Below is a small trained network, with its code and all its weights. Each question gives an input and a class and asks what happens when units are switched off, that is, made to give their printed mean instead of their output.

import numpy as np


def w(rows, s, z=0):
    codes = np.array(rows[::2]) - 128.0
    scale = np.full(codes.shape[1], s)
    scale[-1] = z or s
    return codes * scale


def f(y):
    return np.maximum(y, 0)


def log_softmax(a):
    a = a - a.max(-1, keepdims=True)
    return a - np.log(np.exp(a).sum(-1, keepdims=True))


def net(x, mask):
    res = np.array(x, float).reshape(1, 7) / 4 @ E
    y = f(res @ A[0][:, :-1].T + A[0][:, -1])
    res = res + np.where(mask, y, B[0][:, -1]) @ B[0][:, :-1]
    return log_softmax(res[-1] @ U[:, :-1].T + U[:, -1])


A, B = {}, {}
E = w([
[118,167,201,167],'x0',
[142,217,124,53],'x1',
[154,178,77,208],'x2',
[128,128,129,128],'x3',
[3,142,102,141],'x4',
[129,129,127,126],'x5',
[130,128,128,127],'x6',
],0.0053)
A[0] = w([
[134,78,56,101,69],'n0',
[235,107,149,117,3],'n1',
[131,83,28,76,41],'n2',
[146,78,2,67,31],'n3',
[97,96,181,71,47],'n4',
[144,42,138,183,46],'n5',
[27,146,106,134,9],'n6',
[102,96,176,73,41],'n7',
[125,59,142,184,33],'n8',
[193,172,89,175,118],'n9',
[154,167,85,194,44],'n10',
[126,47,136,193,18],'n11',
[136,222,98,49,14],'n12',
[142,81,73,70,107],'n13',
[144,80,142,94,99],'n14',
[64,134,118,136,60],'n15',
[188,119,144,126,41],'n16',
[37,146,110,133,16],'n17',
[120,172,253,176,44],'n18',
[163,220,60,160,105],'n19',
[146,171,58,197,52],'n20',
[120,69,186,51,51],'n21',
[151,166,78,189,39],'n22',
[100,46,141,205,55],'n23',
[97,100,138,55,100],'n24',
[126,123,147,76,123],'n25',
[255,101,157,131,76],'n26',
[138,113,44,99,67],'n27',
[134,212,120,76,21],'n28',
[200,100,139,132,66],'n29',
[105,182,247,162,40],'n30',
[200,118,146,124,25],'n31',
[181,137,152,174,40],'n32',
[37,146,101,127,27],'n33',
[216,111,147,122,23],'n34',
[108,218,115,73,49],'n35',
[148,207,133,80,72],'n36',
[131,90,116,147,80],'n37',
[146,88,56,92,57],'n38',
[63,140,114,134,48],'n39',
[112,117,215,52,87],'n40',
[124,140,155,143,104],'n41',
],0.008,0.0055)
B[0] = w([
[151,188,176,143,152],'n0',
[38,187,144,77,165],'n1',
[156,202,190,172,154],'n2',
[174,218,199,188,165],'n3',
[81,81,207,126,151],'n4',
[179,126,162,27,165],'n5',
[46,175,99,87,154],'n6',
[85,82,202,123,144],'n7',
[179,130,174,50,147],'n8',
[100,69,146,140,225],'n9',
[76,81,222,128,150],'n10',
[186,120,184,21,150],'n11',
[190,116,195,5,164],'n12',
[147,161,133,175,186],'n13',
[94,106,141,132,164],'n14',
[101,170,115,107,148],'n15',
[82,160,117,111,139],'n16',
[54,153,117,83,149],'n17',
[192,246,172,195,161],'n18',
[95,60,160,146,223],'n19',
[79,84,235,136,166],'n20',
[81,84,206,145,172],'n21',
[86,70,210,134,146],'n22',
[185,116,171,16,187],'n23',
[123,82,152,170,181],'n24',
[106,92,113,149,179],'n25',
[49,168,95,102,254],'n26',
[156,162,182,171,148],'n27',
[180,123,170,23,147],'n28',
[87,163,142,95,170],'n29',
[193,246,178,204,157],'n30',
[69,167,124,101,142],'n31',
[95,153,169,116,142],'n32',
[43,165,122,91,156],'n33',
[58,179,138,92,157],'n34',
[185,103,165,37,171],'n35',
[185,115,130,71,175],'n36',
[144,151,158,102,136],'n37',
[149,187,178,157,145],'n38',
[80,158,130,91,143],'n39',
[93,70,137,154,198],'n40',
[141,146,142,142,134],'n41',
],0.024,0.0023)
U = w([
[85,127,141,118,253],'0',
[23,173,118,81,64],'1',
[149,108,145,60,59],'2',
[68,61,181,162,15],'3',
[126,188,160,171,47],'4',
[96,115,119,127,248],'5',
[97,114,121,123,225],'6',
[142,111,1,138,52],'7',
],0.012,0.011)

Each question gives the input, the list of numbers given to net, and the class t.
The units are the neurons (one row each of A and B). Each row of codes is followed by its name. A weight is (code - 128) times the scale printed after its matrix; where a second scale follows, it is the last column's (A, B and U).
mask holds one flag per neuron, in row order. A switched-off neuron (its flag False) gives its mean, the last column of its row in B, instead of its output. The means were averaged over made-up inputs and are rounded, as every weight is.
A unit's drop is (log p(t) with every unit on - log p(t) with that unit switched off) / (log p(t) with every unit on - log p(t) with every unit switched off).
The circuit of an input: a set's keep is (log p(t) with only the set's units on - log p(t) with every unit switched off) / (log p(t) with every unit on - log p(t) with every unit switched off). Starting from the 12 units with the biggest drops (on a tie, the unit counted first), units are removed one at a time, each time the one whose removal leaves the highest keep (on an exact tie, the one counted first), for as long as the keep stays at least 0.8.
circuit, biggest first: the units of the circuit, biggest drop first
most important unit: the unit with the biggest drop
top k neurons: the k neurons with the biggest drops, biggest first
drop of u: that unit's drop, to one decimal
input [-4,-4,-7,-4,-1,6,1], class 3: most important unit => n21
input [2,-7,7,-6,-1,4,2], class 2: top 4 neurons => (n23 n5 n11 n8)
input [7,6,8,3,5,-1,3], class 3: top 2 neurons => (n19 n20)
input [-3,-4,-7,-5,-8,-2,-2], class 1: circuit, biggest first => (n26 n1)
input [-3,6,1,1,0,5,3], class 2: circuit, biggest first => (n12 n35 n36)
input [2,5,8,-6,6,4,0], class 3: top 2 neurons => (n19 n20)
input [-1,8,-4,8,-4,-3,7], class 2: circuit, biggest first => (n12 n36)
input [-1,-6,-7,1,1,1,4], class 3: circuit, biggest first => (n21 n24)
input [8,2,-4,3,5,4,3], class 4: top 2 neurons => (n30 n18)
input [8,-4,1,-8,-1,3,-1], class 4: circuit, biggest first => (n18 n30)
input [5,-8,-3,-4,8,-5,3], class 1: circuit, biggest first => (n6 n33)
input [7,-8,-3,5,8,-1,6], class 1: circuit, biggest first => (n6 n17)
input [2,5,8,-8,-5,7,-5], class 3: top 2 neurons => (n19 n9)
input [-8,3,5,8,7,-4,3], class 4: top 3 neurons => (n3 n2 n27)
input [-6,3,1,-1,-5,2,6], class 4: most important unit => n3
input [0,5,-7,-5,6,-6,-5], class 3: top 2 neurons => (n24 n40)
input [0,5,8,4,-8,3,6], class 1: top 3 neurons => (n26 n1 n34)
input [2,-4,1,-1,7,4,-6], class 1: top 3 neurons => (n6 n33 n17)
input [-4,8,2,3,7,-7,4], class 2: drop of n12 => 0.4
input [3,-1,-8,-8,-3,-2,7], class 3: drop of n40 => 0.1
input [3,-6,5,-1,-8,-5,-2], class 1: drop of n26 => 0.2
input [6,-6,4,-1,1,-1,3], class 2: top neuron => (n23)
input [7,6,-8,-1,-8,-6,8], class 1: drop of n26 => 0.6
